(in the rows, 128 means zero)
Facts:
bedin bregrus pobipes; beflel bregrus damitan; bidil bregrus puflo; boman bregrus skibriplu; brasedro bregrus duno; bravol bregrus ture; brifemul bregrus pupo
brozom bregrus mastisik; damitan bregrus dradruk; deflan bregrus sutuk; dradruk bregrus kopu; drapu bregrus stomir; drepum bregrus tudur; dretror bregrus flitus
dridrol bregrus boman; duno bregrus stoflel; dusi bregrus skomoman; fabrestak bregrus lapor; falo bregrus skoplel; fisi bregrus tredor; flitus bregrus kabak
flovum bregrus brasedro; foskedrok bregrus gukom; gadrufa bregrus drepum; giteto bregrus brifemul; graklal bregrus foskedrok; grefus bregrus tamol; gukom bregrus troteste
kabak bregrus beflel; kesta bregrus vipa; klazuklor bregrus trive; klebis bregrus bravol; kloflir bregrus zutrol; kopu bregrus seskan; kupak bregrus maflu
lapor bregrus kesta; maflu bregrus gadrufa; mastisik bregrus studrin; meflik bregrus saplim; nesam bregrus dusi; nuflam bregrus zagem; plaseba bregrus sidek
pledra bregrus tefor; pobipes bregrus meflik; puflo bregrus dridrol; pugrun bregrus graklal; pupo bregrus pugrun; rifes bregrus flovum; saplim bregrus brozom
seskan bregrus fabrestak; sidek bregrus dretror; skibriplu bregrus giteto; skomoman bregrus rifes; skoplel bregrus laflo; stoflel bregrus nuflam; stomir bregrus tuposkar
studrin bregrus grefus; stukli bregrus pledra; sutuk bregrus plaseba; tamol bregrus klazuklor; tefor bregrus nesam; trikli bregrus klebis; trive bregrus kupak
troteste bregrus bedin; tudur bregrus trikli; tuposkar bregrus stukli; ture bregrus kloflir; vegris bregrus drapu; vipa bregrus vegris; zagem bregrus falo
zutrol bregrus fisi; bedin saklom c; beflel saklom c; bidil saklom c; boman saklom c; bozu saklom b; brasedro saklom d
bravol saklom b; brife saklom c; brifemul saklom b; bronam saklom a; brozom saklom b; damitan saklom c; dedal saklom d
deflan saklom a; dibril saklom a; dradruk saklom d; drapu saklom b; drepum saklom b; dretror saklom d; dridrol saklom a
drovos saklom d; duno saklom a; dusi saklom b; fabrestak saklom b; falo saklom c; farek saklom a; fisi saklom c
flaklodrik saklom a; flimes saklom d; flitus saklom c; flovum saklom d; foskedrok saklom b; gadrufa saklom c; giteto saklom c
grage saklom d; graklal saklom b; grefus saklom b; grova saklom c; gukom saklom b; kabak saklom d; kegral saklom a
keklir saklom c; kesta saklom a; klazuklor saklom a; klebis saklom b; kloflir saklom c; klustok saklom d; kofun saklom d
kopu saklom a; kupak saklom a; laflo saklom b; lapor saklom d; maflu saklom b; magik saklom b; mastisik saklom a
mebrofas saklom c; meflik saklom b; nesam saklom a; nokir saklom c; nubros saklom d; nuflam saklom b; peplu saklom b
pive saklom a; plaseba saklom a; pledra saklom b; pobipes saklom b; poplamol saklom b; pubi saklom a; puflo saklom b
pugrun saklom a; pupo saklom c; rifes saklom c; rina saklom a; rovak saklom a; saplim saklom a; seskan saklom a
sidek saklom c; skapul saklom a; skavor saklom b; skibriplu saklom c; skodrus saklom a; skomoman saklom a; skoplel saklom c
stider saklom a; stobrok saklom b; stoflel saklom a; stomir saklom b; studrin saklom d; stukli saklom b; sutrar saklom b
sutuk saklom a; tadru saklom c; tamol saklom c; tefor saklom a; teve saklom a; tobir saklom c; tredor saklom d
tretak saklom a; trikli saklom a; trive saklom b; trogrim saklom b; troteste saklom a; tudur saklom b; tuposkar saklom a
ture saklom d; vatan saklom b; vegris saklom a; vestam saklom d; vifik saklom a; vipa saklom a; vopos saklom a
vuzu saklom a; zadim saklom b; zagem saklom c; zutrol saklom c; bedin gesku i; beflel gesku h; bidil gesku k
boman gesku i; bozu gesku f; brasedro gesku j; bravol gesku k; brife gesku h; brifemul gesku h; bronam gesku f
brozom gesku f; damitan gesku f; dedal gesku e; deflan gesku j; dibril gesku e; dradruk gesku j; drapu gesku e
drepum gesku k; dretror gesku f; dridrol gesku j; drovos gesku k; duno gesku f; dusi gesku e; fabrestak gesku f
falo gesku g; farek gesku f; fisi gesku e; flaklodrik gesku j; flimes gesku i; flitus gesku e; flovum gesku i
foskedrok gesku h; gadrufa gesku i; giteto gesku f; grage gesku f; graklal gesku f; grefus gesku f; grova gesku e
gukom gesku g; kabak gesku e; kegral gesku j; keklir gesku h; kesta gesku i; klazuklor gesku h; klebis gesku k
kloflir gesku j; klustok gesku e; kofun gesku h; kopu gesku g; kupak gesku i; laflo gesku g; lapor gesku k
maflu gesku i; magik gesku k; mastisik gesku k; mebrofas gesku i; meflik gesku f; nesam gesku h; nokir gesku e
nubros gesku f; nuflam gesku j; peplu gesku e; pive gesku k; plaseba gesku j; pledra gesku j; pobipes gesku j
poplamol gesku k; pubi gesku k; puflo gesku h; pugrun gesku h; pupo gesku f; rifes gesku k; rina gesku h
rovak gesku g; saplim gesku f; seskan gesku e; sidek gesku j; skapul gesku e; skavor gesku g; skibriplu gesku i
skodrus gesku i; skomoman gesku i; skoplel gesku h; stider gesku h; stobrok gesku h; stoflel gesku k; stomir gesku g
studrin gesku k; stukli gesku f; sutrar gesku j; sutuk gesku e; tadru gesku e; tamol gesku g; tefor gesku f
teve gesku g; tobir gesku k; tredor gesku i; tretak gesku e; trikli gesku k; trive gesku k; trogrim gesku j
troteste gesku j; tudur gesku i; tuposkar gesku i; ture gesku g; vatan gesku i; vegris gesku e; vestam gesku j
vifik gesku g; vipa gesku h; vopos gesku f; vuzu gesku j; zadim gesku f; zagem gesku g; zutrol gesku j
bedin mezi 836; beflel mezi 129; bidil mezi 129; boman mezi 836; bozu mezi 836; brasedro mezi 543; bravol mezi 836
brife mezi 129; brifemul mezi 836; bronam mezi 836; brozom mezi 129; damitan mezi 836; dedal mezi 129; deflan mezi 543
dibril mezi 129; dradruk mezi 543; drapu mezi 543; drepum mezi 543; dretror mezi 129; dridrol mezi 836; drovos mezi 543
duno mezi 129; dusi mezi 836; fabrestak mezi 129; falo mezi 129; farek mezi 129; fisi mezi 836; flaklodrik mezi 543
flimes mezi 129; flitus mezi 129; flovum mezi 129; foskedrok mezi 129; gadrufa mezi 543; giteto mezi 543; grage mezi 543
graklal mezi 543; grefus mezi 836; grova mezi 836; gukom mezi 836; kabak mezi 129; kegral mezi 836; keklir mezi 836
kesta mezi 129; klazuklor mezi 129; klebis mezi 836; kloflir mezi 129; klustok mezi 836; kofun mezi 543; kopu mezi 129
kupak mezi 543; laflo mezi 543; lapor mezi 129; maflu mezi 129; magik mezi 543; mastisik mezi 129; mebrofas mezi 129
meflik mezi 129; nesam mezi 836; nokir mezi 543; nubros mezi 129; nuflam mezi 129; peplu mezi 836; pive mezi 129
plaseba mezi 129; pledra mezi 129; pobipes mezi 129; poplamol mezi 836; pubi mezi 836; puflo mezi 543; pugrun mezi 129
pupo mezi 129; rifes mezi 543; rina mezi 543; rovak mezi 836; saplim mezi 129; seskan mezi 129; sidek mezi 129
skapul mezi 836; skavor mezi 129; skibriplu mezi 543; skodrus mezi 129; skomoman mezi 836; skoplel mezi 543; stider mezi 129
stobrok mezi 129; stoflel mezi 129; stomir mezi 129; studrin mezi 129; stukli mezi 836; sutrar mezi 836; sutuk mezi 129
tadru mezi 129; tamol mezi 129; tefor mezi 836; teve mezi 543; tobir mezi 836; tredor mezi 836; tretak mezi 543
trikli mezi 129; trive mezi 836; trogrim mezi 129; troteste mezi 129; tudur mezi 836; tuposkar mezi 129; ture mezi 129
vatan mezi 129; vegris mezi 836; vestam mezi 836; vifik mezi 129; vipa mezi 836; vopos mezi 543; vuzu mezi 129
zadim mezi 129; zagem mezi 836; zutrol mezi 836

Known rows:
pobipes: [159 114 127 135 129 122  94 149 128 136 197 138 135  62 182 158 113  77
 114 149 128 133  99 185 133 123 152 131 120 141]
bedin: [149 113 134 132 110 145  73 152 109 157 189 154 145  90 181 119  86 107
 122 160 139  72  94 186 122 131 165 142  73 161]
gukom: [140 111 123 144 143 132  87 144 149 151 189 150 143  67 179 170 130  82
 124 177 142 131  97 161 119 105 148 135  93 147]
seskan: [159 127 107 144 116 138 109 157 138 109 184 146 168  90 191 131 109  62
 115 135 106  72 133 144 159 101 124 139 130 186]
kopu: [149 133 113 150 131 147 101 153 159 116 172 161 169  92 188 150 123  59
 125 134 109  93 144 117 153  98 124 138 103 180]
tobir: [170 124 138 140  90 151  81 167 116 146 169 129 136  92 161 118  71 116
 124 156 131  86  97 172 120 121 149 137  76 163]
nubros: [164 111 141 146 120 153  65 142 137 166 161 121 109  99 127 163  55 115
 125 155 146 163  93 178  93 155 195 135  96 147]
tuposkar: [158 136 108 145 115 142 105 155 137 110 185 151 167  98 194 134 114  66
 113 141 104  73 133 140 156  94 129 138 131 190]
grova: [166 116 123 145  96 152  84 163 114 143 167 129 147  91 164 109  67 110
 131 164 129  74  99 175 118 133 147 143  79 161]
damitan: [147 124 141 134 104 145  83 151 143 151 171 145 157  95 166 125  71  94
 114 158 135  91 112 131 119 123 168 137  67 166]
drepum: [173 112 159 125 122 132  95 155 124 140 203 114 151  68 169 131 109  89
 125 168 129 169 125 168 133  89 166 146 130 164]
vuzu: [175 127 107 150 111 143 101 173 131 103 174 138 148  75 181 134 115  78
 129 125 103  90 118 156 153 101 102 137 118 173]
drovos: [170 102 137 136 109 145  63 152 110 165 181 114 105 105 128 144  49 128
 117 162 149 168  82 181  92 135 197 149 112 151]
maflu: [169 121 149 135 130 143 100 142 132 140 197 118 159  71 172 140 113  88
 137 171 124 140 130 185 135 113 169 133 133 163]
skibriplu: [153 103 119 127 113 133  77 160 107 151 188 162 151 104 176 110  77 106
 112 151 135  93 106 175 115 124 172 145  86 155]
rovak: [158 127 107 158 124 158  93 165 148 121 163 144 155  80 178 144 129  78
 145 152 113  90 123 130 144  76  97 143  89 178]
vifik: [167 134 102 160 132 153  96 165 148 115 159 153 160  87 178 149 124  78
 141 134 106 102 139 143 142  97 106 134  94 177]
puflo: [161 102 129 131 129 119  91 156 121 128 197 133 143  76 168 142 115  68
 110 166 133 151 106 156 124 106 159 143 120 151]
dridrol: [155 123 126 137 111 141 103 163 127 116 193 145 154  67 197 136 127  72
 113 140 116  72 109 139 158  87 115 150 114 177]

Rows:
No name comes twice in this set of rows, the named rows included.
[149 102 115 137 141 118  81 150 136 147 197 156 140  78 180 158 121  81
 113 159 138 149 101 161 118  99 156 135 105 141] : graklal
[177 116 116 145 120 132  93 161 130 119 176 123 133  73 155 153 108  74
 122 163 120 141 107 181 125 123 145 126 114 144] : stobrok
[168 118 134 129 123 149 100 163 108 118 199 140 170  80 191 113 128  83
 139 143 112 108 142 148 158  78 129 156 126 194] : kupak
[168 126 140 132 119 146 109 160 112  97 185 141 168  65 183 131 134  68
 131 134 106  97 127 152 166 109 126 144 112 185] : klazuklor
[161 117 160 127  92 143  85 153 122 146 184 129 153  77 170 114  73  99
 118 155 132  87 105 152 129 129 163 144  76 163] : zutrol
[158 118 150 133 128 155  85 142 134 149 165 156 162  86 163 122  87 104
 142 140 130 113 132 161 123 142 170 135  60 158] : tamol
[165 131 125 133 122 146 102 160 117 110 196 152 153  68 198 136 130  81
 125 126 109  96 124 165 165  97 121 138 119 182] : mastisik
[166 129 122 138 114 141 105 158 132 110 186 144 159  77 192 136 118  64
 113 125 106  81 123 138 160 101 119 139 124 177] : plaseba
[166 114 114 153 113 139  92 155 133 139 187 111 139  74 161 142 103  89
 128 187 129 114  97 179 123 105 138 134 126 154] : peplu
[175 122 126 138 102 144  83 166 113 124 161 140 145  93 150 120  73  93
 123 142 121  97 104 173 120 148 155 131  73 152] : brife
[151 124 126 149 135 133  95 138 172 144 175 139 155  91 165 163 105  61
 117 164 130 142 130 137 122 113 163 126 113 155] : stomir
[155 111 119 133 135 119  90 155 126 127 192 145 133  71 176 164 122  72
 109 155 127 131  97 183 131 131 157 130 116 139] : foskedrok
[167 122 110 160 137 139  90 149 154 139 164 133 144  81 158 163 111  78
 139 164 123 147 119 169 116 111 140 122 104 147] : skavor

The same objects again, as new rows of numbers:
Known rows:
pugrun: [139  91  95 154 117  95 122  93 163 151 176 132 159 129 164 128  67 126
 174 138 136 145 127 143 141 138 120 136 104 190  96 118  67]
giteto: [174 131 164 129 137  88 144 105 148  94 128 145 134 144 175 160  96 129
 145 104 170 136  98 161 150 102 137 157 107 233 124 140  67]
brifemul: [111 122 116 150  80 134  69  83 151 152 164 174 171 124 156 151 100 156
 139 103 158 150 111 173 157 138 108 130 120 161  92 145  80]
zagem: [166  87 122 111 140 128 134 110 157  94 121 128 132 139 155 140 105 119
 168 111 152 152 138 150 120 115 142 168  93 175  98 154  83]
pledra: [124 107 102 142  74 145  62 110 171 146 154 165 136 131 147 143  97 142
 156 118 191 138 122 168 144 134  96 145 125 161  79 167  76]
tefor: [133  74 121 142 131 124 124 106 183 140 145 124 134 157 141 148  71 130
 170 137 156 153 120 144 128 134 101 153  75 201  89 147  69]
nesam: [148 140 113 110 148 103 106  92 181 141 119 147 157 120 183 170 116 111
 160 112 171 144  99 149 165 115 119 136 129 230 122 166  72]
meflik: [125  99 128 169  56 126  87 111 149 131 173 180 143 120 158 129  73 146
 148 116 168 142 104 177 156 131 112 143 116 162  72 156  69]
sutuk: [137  80 105 145 127 114 111 114 179 145 162 124 144 133 150 127  67 114
 180 152 143 146 126 147 129 130 112 145 103 191  99 138  74]
stobrok: [122 134 127 141 116 156  71  97 145 167 159 187 172 102 164 139 124 113
 159 109 145 142 106 154 144 142 116 139 150 158  84 151  74]
bravol: [118  79 154 169  85 167  94 114 150 143 124 136 144 148 144 142  60 139
 154 132 162 162 104 171 153 137  94 147 102 140  70 170  83]
klebis: [120  77 150 161  87 168  93 111 148 144 125 140 141 150 139 138  63 137
 155 133 156 164 105 174 158 136  86 146 104 142  69 174  82]
vatan: [138 110 120 145  93 157  84 100 141 170 160 170 145 118 162 137 135 124
 155 110 175 143 121 158 131 135 118 156 147 138  73 155  68]
vuzu: [145  76 130 131 130 116 133 112 174 164 171 120 121 142 160 124  91 117
 169 152 161 149 129 138 111 125 128 155 100 177  85 128  70]
puflo: [101 113 138 168  97 140  77  90 146 163 156 147 175 134 133 164  86 150
 149 127 142 158 112 165 143 142  77 137 117 154  96 138  80]
poplamol: [138 109 165 152 118 183  94  92 135 151 140 169 154 133 159 141 109 138
 145 102 171 154  98 165 144 139 121 152 120 163  62 160  74]
troteste: [146  85 100 144  94  98 132 106 171 129 171 138 130 131 163 116  80 137
 164 129 187 143 128 145 138 118 148 150 104 183  84 136  66]
dedal: [114 120 127 148  98 138  71 102 165 177 179 175 151 114 168 131 115 135
 150 127 173 147 105 157 140 135 107 140 138 167  73 149  73]
damitan: [173 122 143 104 142 105 124 118 167  97 104 144 131 134 176 164 101 110
 162 109 159 138 107 165 152 106 132 151 105 229 122 169  74]

Rows:
No name comes twice in this set of rows, the named rows included.
[121  80 134 177  57 134  92 114 140 146 167 168 139 128 148 131  63 137
 156 135 143 143 108 175 152 137  98 137 115 148  74 154  69] : brozom
[121 103 109 173  62 126  79  93 144 161 185 166 168 122 149 135  72 138
 156 125 138 138 119 167 153 145  98 119 123 148  89 134  63] : foskedrok
[128  97 112 161  46 132  85 105 143 143 169 169 140 130 166 123  85 145
 150 116 184 141 117 173 147 129 120 148 126 145  70 154  69] : pobipes
[104 112 139 158  99 149  71  96 157 160 146 144 158 144 120 173  92 150
 152 129 155 152 113 161 139 146  66 140 113 160  94 145  75] : drapu
[133 113 102 123 164 134 105  88 182 132 133 143 164 120 155 157  98 113
 168 118 147 156 115 138 145 134 116 152 104 200 108 147  71] : vipa

The same objects again, as new rows of numbers:
Known rows:
ture: [111 133 125 156 125 117 164 128  75 138 156 100 161 148  85 111 147 141
 136 119 161 110 115 148 157 123 145 133 165 151 123 139 114 127  99 101
 144 122  99 118 121]
stomir: [121 142 108 152 157  73 167 107  63 156 182 116 145 179 105  65 151 102
 119 162 154  84 124  95 150 110 154  92 186 162 135 118 115 115 140 133
 162 155 119 113 177]
skavor: [ 85 105 133 136 143 104 159 144 106 149 139  92 129 157 113  90 159  92
 146 121 143  91 148 100 164  81 150  69 149 214 156  68 109 154 155 103
 173 174 118 118 191]
kupak: [132 149 134 144 117 141 113 170  99 117 140 135 193 125  78 153 148 112
 101  75 154 140 102 175  98 161 120 140  91 153 139 191 135 101  69  86
  92 122  97 179  51]
teve: [ 99 125 134 123  86 167  94 166 135 148 136  94 136 104 152 139 165 116
 132 107 115 183 140 119 135 119 131  90  65 165 157 118 129 151  95  87
  85 158  77 169  66]
nubros: [ 89 116 146 132  94 120 122 143 123  99 114 109 109 142 148 115 148 117
 161  86 128  86 105 119 149  84 148 109 115 199 153 103 135 175 124 123
 129 187 125 126 119]
bozu: [ 82 126 149 134 145  97 118 143 121 111 115 111  93 175 130 108 146  77
 165  84 130  64 125  82 152  81 150  75 179 221 162  76 107 138 168 138
 155 181 157 140 161]
vestam: [ 72 109 147 138 110 147 104 144 112 135 131  81  80 137 139 125 153 129
 171 104 134 129 134 102 185  92 145  97 140 175 143  81 102 142 137 107
 110 154 118 130 136]
vatan: [ 85 108 134 162 164  94 150 159 109 125 121 119 143 165  95  92 168  88
 140  88 128  61 122 109 135  80 170  60 134 234 164  97 125 158 159 121
 152 194 142 129 179]
dradruk: [105 155 124 156 115 110 146 134  74 135 192 122 118 161 144 110 142 117
 133 160 141 136 118 108 152 118 132 141 166 128 118 128 116 100  99 125
 101 132 100 139 130]
beflel: [128 139  99 158 145 130 144 106  84 147 166  96 153 140 108  94 151 142
 146 162 143 116 112 125 155 103 132 108 138 110 105 152 149 119 101 128
  94 140  91 119 142]
studrin: [102 117 122 143 137 110 154 125  94 125 164 108 158 164  91 133 134 138
 144 100 157  75 108 145 154 126 134 153 139 150 133 153 119 134  94 112
 140 125 116 132 130]
tefor: [165 159 150 117 100 131  64 102 105 136 154 144 122 137 142 120 126 121
 126 119 149 142  78 119 116 140 124 113 119 128 131 182 117 105  80 148
  69 152 107 160  53]
meflik: [ 96 108 119 136 164  67 161 116 108 113 173 136 137 202 110 136 117 112
 152 109 158  15 109 112 147 117 138 143 171 169 172 136 111 127 131 151
 166 141 143 135 177]
graklal: [ 87 116 113 139 180  64 148 130 106 118 194 146 121 210 140 155 126  92
 144 137 120  15 125  83 128 123 127 155 168 166 172 121 101 118 121 159
 147 132 138 169 178]
brasedro: [103 156 125 142 119 109 154 131  76 132 193 117 118 159 143 116 138 122
 137 163 140 125 127 111 151 118 142 149 160 128 118 124 111 109 103 116
  93 134 105 138 134]
bedin: [102  98 131 153 183 102  89 133  92 138 170 123 138 174  94 153 163 156
 145 106 125  52 104 131 127 138 161 110 116 150 132 164  99 122  79 141
 103 120 128 173 130]
bravol: [104 150 143 157 164  95 155 129  78 136 152 115 150 171  66 120 129  94
 144 107 178  74 116 115 156 121 134 109 226 177 143 121  92  80 150 110
 161 135 135 139 164]
kegral: [107 130 152  93  84 187  66 138 142 144 132  78 100 103 162 130 146 137
 154  84 143 178 131 121 146 120 112  88  94 147 153 120 116 137 109  95
  79 156  96 149  78]

Rows:
No name comes twice in this set of rows, the named rows included.
[118 143 131 151 140 115 109 116  67 151 170 103 129 147 105 118 161 149
 139 133 149 121 112 118 149 127 149 111 162 143 119 139 102 102  91 120
  99 123 103 146 113] : zagem
[131 154 122 145 146  63 165 104  75 130 162 149 124 186 126  81 120  89
 134 143 154  54  96  94 145  98 149 119 192 168 148 125 121 116 143 157
 150 171 144 122 161] : fabrestak
[116 143 127 137 113 129 149  93  88 137 183 110 128 149 132 108 140 152
 145 143 156 109 117 132 162 119 139 144 153 114 136 146 117 127 104 118
 123 138 101 122 130] : sidek
[102 130 120 140 141  95 122 132 108 111 180 136 117 178 150 169 136 128
 147 127 111  60 108 118 119 137 132 158 124 141 150 156 110 132  76 149
 101 127 119 165 119] : giteto
[115 155 123 142 103 130 160 113  84 127 167  98 141 136 111 120 137 159
 149 121 170 111 112 155 170 118 134 149 165 131 129 150 111 116 106 101
 129 117 115 108 129] : kloflir
[107 146  98 171 153 124 146 139  97 132 175  97 147 139 105 121 155 119
 145 158 135 130 132 124 139 123 113 115 138 122 113 144 138 109  99 117
  92 121  85 143 141] : skoplel
[ 67 113 115 163 133 146 141 166 121 121 131  87 125 128 118 124 165 109
 158 136 116 146 153  96 153  88 128  82 124 163 126  78 146 141 135 103
  95 153 101 137 153] : kofun
[105 150 137 173 183  80 148 158  69 124 143 131 180 176  44 126 142  88
 134  87 175  68 103 139 132 122 151 104 207 196 144 138 105  83 150 113
 161 125 149 137 153] : tudur
[129 152 131 158 129  92 142 106  66 133 172 124 134 161 122  91 146 128
 128 154 149 104  94 118 148 109 157 120 147 144 122 147 124 126 100 133
 120 160 112 119 117] : lapor
[129 159 141 150 129 109 106 114  75 114 157 124 105 161 128 121 132 131
 149 124 138  95  75 123 133 117 152 122 167 139 138 153 111 104 102 150
 100 146 137 141 109] : damitan
[122 115 144 121 102 150  86 151 133 124 103 123 146 118 129 116 165 132
 122  70 113 148 107 142 115 111 138  68  43 188 149 156 146 167  99 102
  88 180 108 150  64] : skodrus
[140 121 131 100 103 144  99 108 138 125 159 135 148 146 137 157 119 161
 139  84 146 101  99 147 118 150 105 164  78 131 157 202 135 141  62 134
 108 139 112 155  63] : saplim
[ 72 122 143 160 107 128 131 170 115 114 121 100 117 144 142 128 161 107
 144 116 109 122 128 115 148  99 155 102 125 193 143  91 124 154 125 101
 116 163 119 153 123] : drovos
[ 84 111 128 153 134 154 104 153 130 135 115  70 109 120 113 116 165 135
 178 115 134 138 127 108 157  89 120  64 125 159 126  95 134 142 135 104
  91 152 106 138 139] : keklir
[ 78 116 146 149 157 110 121 145 111 133 129 100 110 164 115 116 154  90
 166 100 139  84 134  92 169  86 153  59 174 212 158  65  90 139 164 121
 148 176 137 148 177] : poplamol

